Here is a tiny trained network, its code and every weight. The questions are about switching its units off for an input and a class, where a switched-off unit gives its printed mean instead of its output.

import numpy as np


def w(rows, s, z=0):
    codes = np.array(rows[::2]) - 128.0
    scale = np.full(codes.shape[1], s)
    scale[-1] = z or s
    return codes * scale


def norm(h):
    return h / np.sqrt((h * h).mean(-1, keepdims=True) + 1e-5)


def f(y):
    return np.maximum(y, 0)


def log_softmax(a):
    a = a - a.max(-1, keepdims=True)
    return a - np.log(np.exp(a).sum(-1, keepdims=True))


def net(x, mask):
    res = np.array(x, float).reshape(1, 5) / 4 @ E
    u = 0
    for l in range(4):
        y = f(norm(res) @ A[l][:, :-1].T + A[l][:, -1])
        res = res + np.where(mask[u : u + 7], y, B[l][:, -1]) @ B[l][:, :-1]
        u += 7
    return log_softmax(norm(res)[-1] @ U[:, :-1].T + U[:, -1])


A, B = {}, {}
E = w([
[215,85,106,129,54,253],'x0',
[209,194,109,67,32,50],'x1',
[125,195,214,29,113,233],'x2',
[179,107,228,148,60,101],'x3',
[143,186,107,250,35,225],'x4',
],0.0055)
A[0] = w([
[62,87,131,131,235,154,129],'L0N1',
[137,172,140,63,106,139,68],'L0N2',
[110,157,142,127,136,255,96],'L0N3',
[152,17,145,157,119,143,204],'L0N4',
[96,172,194,98,109,198,92],'L0N5',
[122,173,177,138,114,105,75],'L0N6',
[165,58,122,68,156,235,5],'L0N7',
],0.012,0.0028)
B[0] = w([
[32,77,230,198,202,70,254],'L0N1',
[132,132,189,110,207,164,189],'L0N2',
[207,217,46,112,46,175,240],'L0N3',
[196,52,50,189,156,56,221],'L0N4',
[225,254,145,215,125,107,216],'L0N5',
[119,113,129,28,155,161,168],'L0N6',
[137,72,246,32,74,176,216],'L0N7',
],0.0099,0.0068)
A[1] = w([
[110,151,81,98,123,102,39],'L1N1',
[65,187,117,190,28,83,29],'L1N2',
[87,58,70,103,136,159,7],'L1N3',
[98,54,163,149,74,222,86],'L1N4',
[90,121,190,33,104,132,190],'L1N5',
[140,133,248,130,85,110,195],'L1N6',
[109,139,150,112,87,185,44],'L1N7',
],0.012,0.0014)
B[1] = w([
[175,39,58,122,159,97,147],'L1N1',
[122,67,236,216,47,254,178],'L1N2',
[143,210,132,150,178,26,143],'L1N3',
[166,106,33,95,121,52,168],'L1N4',
[195,6,155,113,109,205,210],'L1N5',
[101,81,89,6,143,126,253],'L1N6',
[153,153,96,116,238,88,167],'L1N7',
],0.0092,0.0069)
A[2] = w([
[164,118,217,3,108,130,243],'L2N1',
[229,96,118,193,72,75,206],'L2N2',
[196,133,11,159,112,167,199],'L2N3',
[100,168,109,96,108,49,30],'L2N4',
[72,105,92,152,105,192,7],'L2N5',
[21,91,111,137,199,126,203],'L2N6',
[90,181,156,162,87,115,55],'L2N7',
],0.011,0.0013)
B[2] = w([
[33,44,60,110,145,207,245],'L2N1',
[78,236,184,35,94,111,216],'L2N2',
[131,183,79,9,91,91,198],'L2N3',
[240,87,155,72,107,172,136],'L2N4',
[125,140,167,192,53,153,137],'L2N5',
[165,140,110,197,182,22,187],'L2N6',
[172,48,125,165,86,173,139],'L2N7',
],0.011)
A[3] = w([
[149,40,159,87,114,139,149],'L3N1',
[144,192,69,248,103,178,148],'L3N2',
[196,215,109,116,147,181,29],'L3N3',
[34,111,120,44,66,125,210],'L3N4',
[227,223,94,94,126,140,7],'L3N5',
[55,148,71,106,41,74,93],'L3N6',
[186,190,17,119,106,255,121],'L3N7',
],0.0086,0.0016)
B[3] = w([
[121,149,6,159,141,167,204],'L3N1',
[185,144,180,149,61,178,157],'L3N2',
[197,163,128,158,134,98,187],'L3N3',
[124,144,73,148,75,167,254],'L3N4',
[81,185,119,128,98,85,215],'L3N5',
[134,221,172,83,130,172,183],'L3N6',
[74,111,147,47,77,7,240],'L3N7',
],0.011,0.0071)
U = w([
[124,153,222,254,72,194,5],'0',
[51,15,106,81,133,225,148],'1',
[62,86,187,235,206,28,180],'2',
[115,249,149,75,11,107,186],'3',
],0.0097,0.0036)

Each question gives the input, the list of numbers given to net, and the class t.
The units are the neurons (one row each of A and B). Each row of codes is followed by its name. A weight is (code - 128) times the scale printed after its matrix; where a second scale follows, it is the last column's (A, B and U).
mask holds one flag per neuron, layer by layer. A switched-off neuron (its flag False) gives its mean, the last column of its row in B, instead of its output. The means were averaged over made-up inputs and are rounded, as every weight is.
A unit's drop is (log p(t) with every unit on - log p(t) with that unit switched off) / (log p(t) with every unit on - log p(t) with every unit switched off).
The circuit of an input: a set's keep is (log p(t) with only the set's units on - log p(t) with every unit switched off) / (log p(t) with every unit on - log p(t) with every unit switched off). Starting from the 12 units with the biggest drops (on a tie, the unit counted first), units are removed one at a time, each time the one whose removal leaves the highest keep (on an exact tie, the one counted first), for as long as the keep stays at least 0.8.
units of the circuit, in order: the units of the circuit, biggest drop first
most important unit: the unit with the biggest drop
k most important neurons: the k neurons with the biggest drops, biggest first
top k neurons in layer l: the k neurons of layer l with the biggest drops, biggest first
drop of u: that unit's drop, to one decimal
input [-3,5,7,6,0], class 1: most important unit : L2N1
input [-5,-3,-3,4,7], class 0: 2 most important neurons : L0N7, L1N2
input [-1,-8,5,-8,7], class 3: 3 most important neurons : L0N3, L3N7, L0N7
input [-5,0,-1,-7,8], class 0: 2 most important neurons : L1N2, L0N4
input [0,-4,5,4,-2], class 1: 2 most important neurons : L0N7, L2N1
input [-7,1,-3,-7,4], class 2: top 3 neurons in layer 0 : L0N3, L0N5, L0N1
input [5,6,4,-8,-2], class 1: 2 most important neurons : L0N7, L2N1
input [-1,2,6,4,-1], class 1: 3 most important neurons : L2N1, L0N6, L0N2
input [5,-7,-3,3,-6], class 2: 2 most important neurons : L0N4, L0N1
input [-3,-2,4,-8,-3], class 2: 2 most important neurons : L0N1, L2N6
input [-1,-5,-4,-5,7], class 0: 3 most important neurons : L0N1, L0N7, L1N2
input [-3,1,-4,-4,5], class 0: 3 most important neurons : L1N2, L0N4, L0N3
input [8,-8,-5,-3,-1], class 3: 2 most important neurons : L1N4, L0N3
input [2,-8,8,0,2], class 3: units of the circuit, in order : L0N5
input [-7,-8,8,7,-8], class 2: 3 most important neurons : L0N1, L2N6, L0N7
input [-3,-7,0,-5,6], class 0: top 2 neurons in layer 0 : L0N3, L0N1
input [7,-7,2,-5,3], class 3: drop of L0N3 : 1.3
input [6,-5,1,-3,6], class 3: drop of L0N2 : 0.0
input [6,6,7,3,-5], class 1: drop of L2N1 : 0.1
input [2,-6,-2,6,-6], class 2: most important unit : L0N4
